Below is a small trained network, with its code and all its weights. Each question gives an input and a target symbol and asks what happens when units are switched off, that is, made to give their printed mean instead of their output.

import numpy as np


def w(rows, s, z=0):
    codes = np.array(rows[::2]) - 128.0
    scale = np.full(codes.shape[1], s)
    scale[-1] = z or s
    return codes * scale


def norm(h):
    return h / np.sqrt((h * h).mean(-1, keepdims=True) + 1e-5)


def f(y):
    return y / 2 * (1 + np.tanh(0.7978845608 * (y + 0.044715 * y**3)))


def softmax(a):
    e = np.exp(a - a.max(-1, keepdims=True))
    return e / e.sum(-1, keepdims=True)


def log_softmax(a):
    a = a - a.max(-1, keepdims=True)
    return a - np.log(np.exp(a).sum(-1, keepdims=True))


def net(x, mask):
    ids = ['αβγεζηθλμξστφψω'.index(c) for c in x.split()]
    T = len(ids)
    res = E[ids] + P[:T]
    u = 0
    for l in range(3):
        q, k, v = (norm(res) @ M[l].T for M in (Q, K, V))
        z = softmax(np.where(np.tri(T) > 0, q @ k.T / 3**0.5, -1e9)) @ v
        res = res + np.where(mask[u], z, O[l][:, -1]) @ O[l][:, :-1]
        u += 1
        y = f(norm(res) @ A[l][:, :-1].T + A[l][:, -1])
        res = res + np.where(mask[u : u + 4], y, B[l][:, -1]) @ B[l][:, :-1]
        u += 4
    return log_softmax(norm(res)[-1] @ U[:, :-1].T + U[:, -1])


Q, K, V, O, A, B = {}, {}, {}, {}, {}, {}
E = w([
[126,114,96,132,121],'α',
[220,133,196,140,109],'β',
[120,52,249,122,102],'γ',
[123,148,135,132,135],'ε',
[120,181,115,179,123],'ζ',
[139,145,129,124,123],'η',
[144,133,118,110,127],'θ',
[134,113,97,128,120],'λ',
[142,105,119,118,158],'μ',
[112,143,103,115,139],'ξ',
[146,145,122,135,158],'σ',
[142,133,120,115,124],'τ',
[103,120,146,111,115],'φ',
[129,109,103,127,122],'ψ',
[128,104,122,173,117],'ω',
],0.014)
P = w([
[231,193,235,12,6],'0',
[235,167,199,58,29],'1',
[215,150,158,59,64],'2',
[188,125,139,75,96],'3',
[167,117,137,95,138],'4',
[147,110,126,112,160],'5',
[122,97,113,133,182],'6',
[85,97,112,166,219],'7',
[112,86,109,153,234],'8',
],0.0022)
Q[0] = w([
[113,77,1,83,212],'0.h1',
[142,163,167,177,6],'0.h1',
[179,204,176,82,215],'0.h1',
],0.0069)
K[0] = w([
[55,95,109,167,234],'0.h1',
[150,180,151,137,32],'0.h1',
[254,129,86,102,156],'0.h1',
],0.0077)
V[0] = w([
[87,113,251,69,174],'0.h1',
[147,122,170,189,135],'0.h1',
[78,145,202,129,70],'0.h1',
],0.0031)
O[0] = w([
[98,59,101,254,103,95],'0.h1',
[137,90,48,115,154,29],'0.h1',
[33,63,139,153,182,5],'0.h1',
],0.0029,0.0014)
A[0] = w([
[21,2,106,93,72,82],'0.n1',
[33,104,59,169,94,52],'0.n2',
[89,237,223,155,132,150],'0.n3',
[16,137,133,71,141,6],'0.n4',
],0.0037,0.002)
B[0] = w([
[171,152,118,161,55,118],'0.n1',
[241,85,161,131,156,21],'0.n2',
[223,52,44,3,94,255],'0.n3',
[99,158,193,110,119,93],'0.n4',
],0.0032,0.00066)
Q[1] = w([
[32,127,254,214,102],'1.h1',
[28,87,248,189,104],'1.h1',
[101,59,174,103,149],'1.h1',
],0.0084)
K[1] = w([
[211,133,197,77,2],'1.h1',
[169,112,202,73,17],'1.h1',
[129,57,126,72,87],'1.h1',
],0.0077)
V[1] = w([
[131,206,106,246,167],'1.h1',
[149,2,132,85,163],'1.h1',
[239,143,192,113,123],'1.h1',
],0.0039)
O[1] = w([
[209,178,239,127,81,30],'1.h1',
[127,2,75,36,170,47],'1.h1',
[162,105,149,195,235,246],'1.h1',
],0.004,0.0013)
A[1] = w([
[74,110,75,194,8,3],'1.n1',
[98,206,62,99,81,102],'1.n2',
[145,132,40,150,187,65],'1.n3',
[159,158,254,226,167,172],'1.n4',
],0.0048,0.0018)
B[1] = w([
[194,179,31,116,118,111],'1.n1',
[99,143,197,81,192,254],'1.n2',
[123,136,161,84,1,175],'1.n3',
[50,122,73,153,130,190],'1.n4',
],0.0048,0.0024)
Q[2] = w([
[101,184,255,69,113],'2.h1',
[124,16,85,246,46],'2.h1',
[217,165,155,32,224],'2.h1',
],0.0052)
K[2] = w([
[162,215,109,53,126],'2.h1',
[163,3,149,155,56],'2.h1',
[132,225,90,137,216],'2.h1',
],0.0068)
V[2] = w([
[59,123,121,137,137],'2.h1',
[58,165,58,184,148],'2.h1',
[133,115,165,87,4],'2.h1',
],0.0037)
O[2] = w([
[107,81,134,172,253,111],'2.h1',
[111,56,96,198,247,108],'2.h1',
[128,165,230,170,97,2],'2.h1',
],0.0029,0.0011)
A[2] = w([
[2,31,119,129,68,1],'2.n1',
[112,172,208,79,168,151],'2.n2',
[177,145,88,159,235,48],'2.n3',
[108,129,86,149,199,13],'2.n4',
],0.0062,0.0036)
B[2] = w([
[103,192,64,106,2,147],'2.n1',
[74,107,98,153,168,255],'2.n2',
[178,163,67,84,91,170],'2.n3',
[193,114,133,57,84,114],'2.n4',
],0.0076,0.0037)
U = w([
[138,128,139,125,133,82],'α',
[206,118,221,190,151,239],'β',
[97,54,198,138,96,190],'γ',
[120,82,113,89,110,39],'ε',
[131,229,153,226,129,91],'ζ',
[139,177,199,107,106,123],'η',
[139,133,183,60,114,89],'θ',
[135,126,129,135,120,64],'λ',
[181,9,113,77,185,51],'μ',
[53,144,124,117,203,253],'ξ',
[210,213,60,99,157,102],'σ',
[140,143,162,117,116,116],'τ',
[49,176,92,112,30,91],'φ',
[136,130,134,135,119,76],'ψ',
[128,73,60,241,129,139],'ω',
],0.013,0.0042)

Each question gives the input, a string of symbols that net reads in full, and the target symbol t.
The units are the heads (3 rows each of Q, K, V and O) and the neurons (one row each of A and B). Each row of codes is followed by its name. A weight is (code - 128) times the scale printed after its matrix; where a second scale follows, it is the last column's (O, A, B and U).
mask holds one flag per unit, layer by layer, with each layer's heads first. A switched-off unit (its flag False) gives its mean, the last column of its rows in O or B, instead of its output. The means were averaged over made-up inputs and are rounded, as every weight is.
A unit's drop is (log p(t) with every unit on - log p(t) with that unit switched off) / (log p(t) with every unit on - log p(t) with every unit switched off).
The circuit of an input: a set's keep is (log p(t) with only the set's units on - log p(t) with every unit switched off) / (log p(t) with every unit on - log p(t) with every unit switched off). Starting from the 12 units with the biggest drops (on a tie, the unit counted first), units are removed one at a time, each time the one whose removal leaves the highest keep (on an exact tie, the one counted first), for as long as the keep stays at least 0.8.
units of the circuit, in order: the units of the circuit, biggest drop first
top k neurons: the k neurons with the biggest drops, biggest first
top k neurons in layer l: the k neurons of layer l with the biggest drops, biggest first
drop when u is switched off: that unit's drop, to one decimal
input ξ ξ ξ σ ξ λ, target σ: units of the circuit, in order : 1.h1, 2.n2, 2.n1, 0.h1
input α ξ ξ ξ α, target σ: units of the circuit, in order : 1.n1, 2.n2
input ξ ξ ξ ω φ, target φ: top neuron in layer 2 : 2.n1
input θ λ ξ σ μ η, target μ: units of the circuit, in order : 1.h1, 0.n3
input τ ω γ ξ ξ σ σ ξ λ, target σ: units of the circuit, in order : 1.h1, 1.n1, 2.n2
input η η η, target η: top 4 neurons : 0.n3, 1.n3, 2.n1, 2.n3
input σ ε σ α, target β: top 2 neurons : 2.n1, 2.n2
input β ω μ ε, target μ: units of the circuit, in order : 0.n3, 1.h1
input ξ ω λ, target μ: units of the circuit, in order : 2.n1, 1.n4
input ψ α ξ ξ ξ ξ α, target σ: top 2 neurons in layer 2 : 2.n2, 2.n1
input ξ σ θ η σ ξ μ σ λ, target β: top 2 neurons : 2.n2, 2.n1
input η ξ ξ ξ μ η, target μ: units of the circuit, in order : 1.h1, 0.n3, 2.n1
input ξ ε ε σ ε, target σ: units of the circuit, in order : 1.h1, 0.n3
input β λ ξ ζ τ, target ζ: units of the circuit, in order : 1.h1
input ζ ξ η, target ξ: units of the circuit, in order : 0.h1, 2.n2, 2.n3
input ξ ξ ε, target ξ: top 2 neurons : 0.n3, 2.n2
input φ σ ω ζ σ η ξ ω λ, target μ: top 3 neurons : 2.n1, 2.n3, 1.n3
input λ φ ω ψ, target μ: top 4 neurons : 2.n1, 0.n1, 1.n4, 2.n3
input ξ μ φ σ σ ω ξ σ η, target σ: top 3 neurons in layer 1 : 1.n3, 1.n4, 1.n2
input σ ω ω φ μ τ, target μ: units of the circuit, in order : 1.h1
input σ ξ ξ ξ σ η σ λ, target β: top 3 neurons : 1.n3, 2.n2, 2.n1
input σ ξ ω ξ σ ω ε θ, target σ: top 3 neurons : 1.n2, 2.n2, 1.n4
input η ξ ξ ξ ξ λ σ η, target σ: top 2 neurons in layer 1 : 1.n2, 1.n3
input ξ λ σ ψ, target β: top 2 neurons : 2.n1, 2.n3
input τ λ μ ξ ξ ζ η, target ζ: drop when 0.n4 is switched off : 0.1
input μ ω θ μ β μ ω τ, target μ: drop when 2.n1 is switched off : 0.6
input ξ η τ, target ξ: drop when 2.n2 is switched off : 0.1
input ε μ σ φ ζ η, target ζ: drop when 0.n1 is switched off : 0.0
input φ ε ε φ σ φ η θ, target σ: top neuron : 2.n3
